Q: +0.17,+4.05,+6.99,-8.03,-6.32
A: -6.32
Q: +4.27,+8.19,+0.37,+2.34,+6.18,+7.22,-0.23
A: -0.23
Q: +3.54,-3.24,-8.52,-3.78
A: -3.78
Q: +6.47,-2.48,-3.67,-5.80,-5.43,+2.91
A: +2.91
Q: -0.50,+6.83,-1.03,+1.43
A: +1.43
Q: -6.78,-7.08,-6.02,-6.72
A: -6.72
Q: -3.58,+7.31,+3.27,-2.07,-3.45
A: -3.45
Q: +4.87,-3.55,-6.52,-5.72,-2.06
A: -2.06
---
+6.43 +3.79 -0.37 -0.26 -0.24 +0.88
-3.05 -4.93 +0.28 +0.71 +0.20 +2.41
-1.72 -1.91 -0.33 -0.86 -0.30 -2.62
-> -0.30

-0.46 -8.57 -6.13 +0.42 +1.82
-0.58 -3.67 +0.10 +3.30 +1.98
-5.42 +2.79 -0.05 -3.65 -2.66
-> -3.65

+0.36 +0.10 +0.18 +0.12 -6.14 -0.04 +0.16
-0.52 +0.14 +0.21 +0.15 -6.48 -0.08 +0.26
+0.26 -0.05 -0.17 -0.02 -2.02 +1.92 -0.27
-> +1.92

+0.53 -5.49 +6.24 +4.72 -6.81 -5.59
-3.19 +1.17 +3.57 +3.77 -0.48 -4.91
-1.77 -0.44 +4.82 +3.40 -0.65 -2.61
-> -0.65

-1.64 +3.03 -2.53 +3.82 -1.78 -4.01 +7.10
+6.27 -7.23 +3.74 +2.96 +1.93 -2.88 -0.23
-4.09 -3.30 -2.12 +1.88 +0.73 -2.14 -0.63
-> -2.14

+6.01 -1.28 -2.27 +5.13 -2.27 -6.63 +7.64
+6.00 -0.02 +1.11 -1.83 -6.09 +8.46 +2.80
+5.96 -1.68 -0.28 -1.45 +0.00 +5.21 -0.69
-> +5.21

+4.46 -7.57 +4.39 +3.57 +1.41
+6.29 +6.61 +2.71 -3.45 +3.32
+4.67 -7.51 +3.87 +6.24 +0.01
-> +6.24
---
[755 386  89 312] ans = 755, 89

[9 7 5 2] ans = 9, 2

[[201  50 157 154]
 [191  81 163 167]] ans = 201, 50

[[5605 6318 4395 5706 6257]
 [8184 1906 1777 3624 2145]] ans = 8184, 1777

[ 11 235 134  46 187 212] ans = 235, 11

[ 40   1  45  11 -27] ans = 45, -27

[[51 51 57 52 77 67]
 [56 60 60 59 18 59]
 [82 67 61  7 42 57]] ans = 82, 7
---
[876, 454, 620, 397, 91, 232, 681] >> 397
[8, 1, 1, 2, 4, 4, 3] >> 2
[-40, 27, -18, 18, -19, 48, 41] >> 18
[95, 86, 73, 29, 47, 64, 17] >> 29
[89, 90, 30, 34, 6, 77, 73] >> 34
[51, 32, 5, 72, 99, 27, 68] >> 72
[-31, 27, 11, 41, 18, 29, 21] >> 41
[9, 1, 4, 2, 4, 1, 8] >> 2
[4049, 6805, 4136, 8346, 6669, 4623, 1603] >> 8346
---
[[1.47, -1.29, -1.90, 0.20], [0.40, -0.15, 0.59, 0.96], [0.82, 0.36, 0.25, 0.76]] Out: -1.90
[[0.058, -0.128, -0.018, 0.002, -0.056, 0.010], [0.013, 0.107, -0.016, 0.005, -0.054, -0.045], [0.047, 0.037, 0.193, -0.012, 0.018, 0.012]] Out: -0.056
[[0.149, 0.202, -0.033, 0.099, -0.186, 0.111, -0.002], [0.033, 0.070, -0.033, 0.010, -0.064, 0.055, 0.018], [0.133, 0.163, -0.011, 0.096, -0.147, 0.079, -0.012]] Out: 0.111
[[0.066, -0.125, -0.112, 0.139, -0.113, -0.113, -0.117], [-0.062, -0.013, 0.021, -0.108, -0.046, 0.050, 0.029], [-0.101, -0.122, -0.129, 0.102, -0.117, -0.122, -0.129]] Out: -0.113
[[8.96, -11.78, 1.78, 11.15, 23.74, 13.13], [-15.37, -9.81, -6.30, -13.51, -15.21, 6.32], [2.41, 8.15, -0.93, 2.98, 16.17, 7.49]] Out: 23.74
[[0.03, 0.15, 0.06, -0.12, 0.02, 0.00, -0.15], [-0.21, -0.22, -0.22, -0.20, -0.22, -0.22, 0.09], [0.12, 0.06, 0.13, 0.09, 0.15, 0.18, -0.15]] Out: 0.00
---
[2, 1, 4, 6, 4, 2, 7]
7, 6

[19, 13, 46, 237]
237, 46

[[37, 32, 64, 35, 25],
 [14, 8, 36, 51, 61],
 [26, 45, 78, 14, 44]]
78, 64

[1, 3, 4, 2, 8, 2, 2]
8, 4

[8053, 1801, 3678, 5006, 6146, 3231, 1509]
8053, 6146

[8, -536, 554, 923, 496, -496]
923, 554

[2490, 4938, 5815, 4287, 8595]
8595, 5815

[[405, 202, 977, 383, 437, -68],
 [93, 500, -517, 293, -140, 84]]
977, 500
---
[[2 3 8 6 4 4]
 [3 3 7 6 4 4]] ==> 8, 2

[[45 49 44 44]
 [41 46 44 41]
 [88 59 66 20]] ==> 88, 20

[ 26 -28 -32 -17] ==> 26, -32

[[-11 -39 -11  30 -19]
 [ 16  26 -48 -37 -32]] ==> 30, -48

[[127 191  59 217]
 [168  33 191  42]] ==> 217, 33

[2 4 6 6 9 5 5] ==> 9, 2

[-24  -5  40  28 -45 -21   2] ==> 40, -45

[[1 0 7 7 4]
 [4 3 6 6 4]
 [4 5 6 8 5]] ==> 8, 0

[[113 131 190 199 136]
 [ 85 203 170  52  77]
 [ 86 118 104 107 157]] ==> 203, 52
---
+3.77 +0.57 -1.20 -1.62 -1.62 +2.90 +2.89
-5.63 +2.02 -2.56 -0.71 -4.67 -3.34 -3.27
+3.99 -0.85 +1.57 -0.08 -3.60 +8.30 -2.39
==> -2.56

+0.00 +0.21 -0.11 -0.10 +0.12 -0.19
-8.07 +0.73 -0.15 -1.88 -1.64 -3.84
-0.15 -3.99 -5.33 -4.14 +3.78 -3.90
==> -0.15

+3.94 +0.83 -0.81 -0.32 +2.51 -1.84
-3.59 +2.00 +7.04 +3.35 -6.99 +1.28
+4.54 +3.07 -0.37 -0.07 +7.73 -1.74
==> +7.04

+6.54 -0.89 -5.49 -2.23 +0.71
-2.31 -4.47 +1.65 -2.35 +1.20
-1.40 +4.68 +1.33 +0.68 +0.48
==> +1.65

+0.10 -8.41 -3.01 -7.20 -3.97
+8.56 -4.21 -5.44 -2.93 -0.98
-1.95 +5.88 +2.69 +0.65 +2.21
==> -5.44

+5.87 +5.38 +6.53 -6.40 -6.17 +5.95
+5.48 +6.44 -3.17 +5.90 -3.42 -6.31
-7.01 -6.41 -6.26 -1.85 +4.14 +5.66
==> -3.17

+1.11 +3.06 -0.62 -4.89 -1.91 +5.41 -1.34
+1.65 +3.15 -0.69 +3.75 +1.45 -6.20 +3.20
+2.43 +0.79 +0.06 +0.49 -7.46 -1.97 +4.94
==> -0.69

+0.32 -0.37 -5.41 +1.41 +7.37
+3.43 -5.52 +2.77 -5.90 -0.44
-4.38 -3.34 +2.89 +5.39 -1.83
==> +2.77

-7.61 +8.50 -8.06 -5.28 -7.06
-8.97 +5.42 -2.28 -2.59 -7.16
+4.24 +3.30 -7.28 -3.34 +0.19
==> -2.28
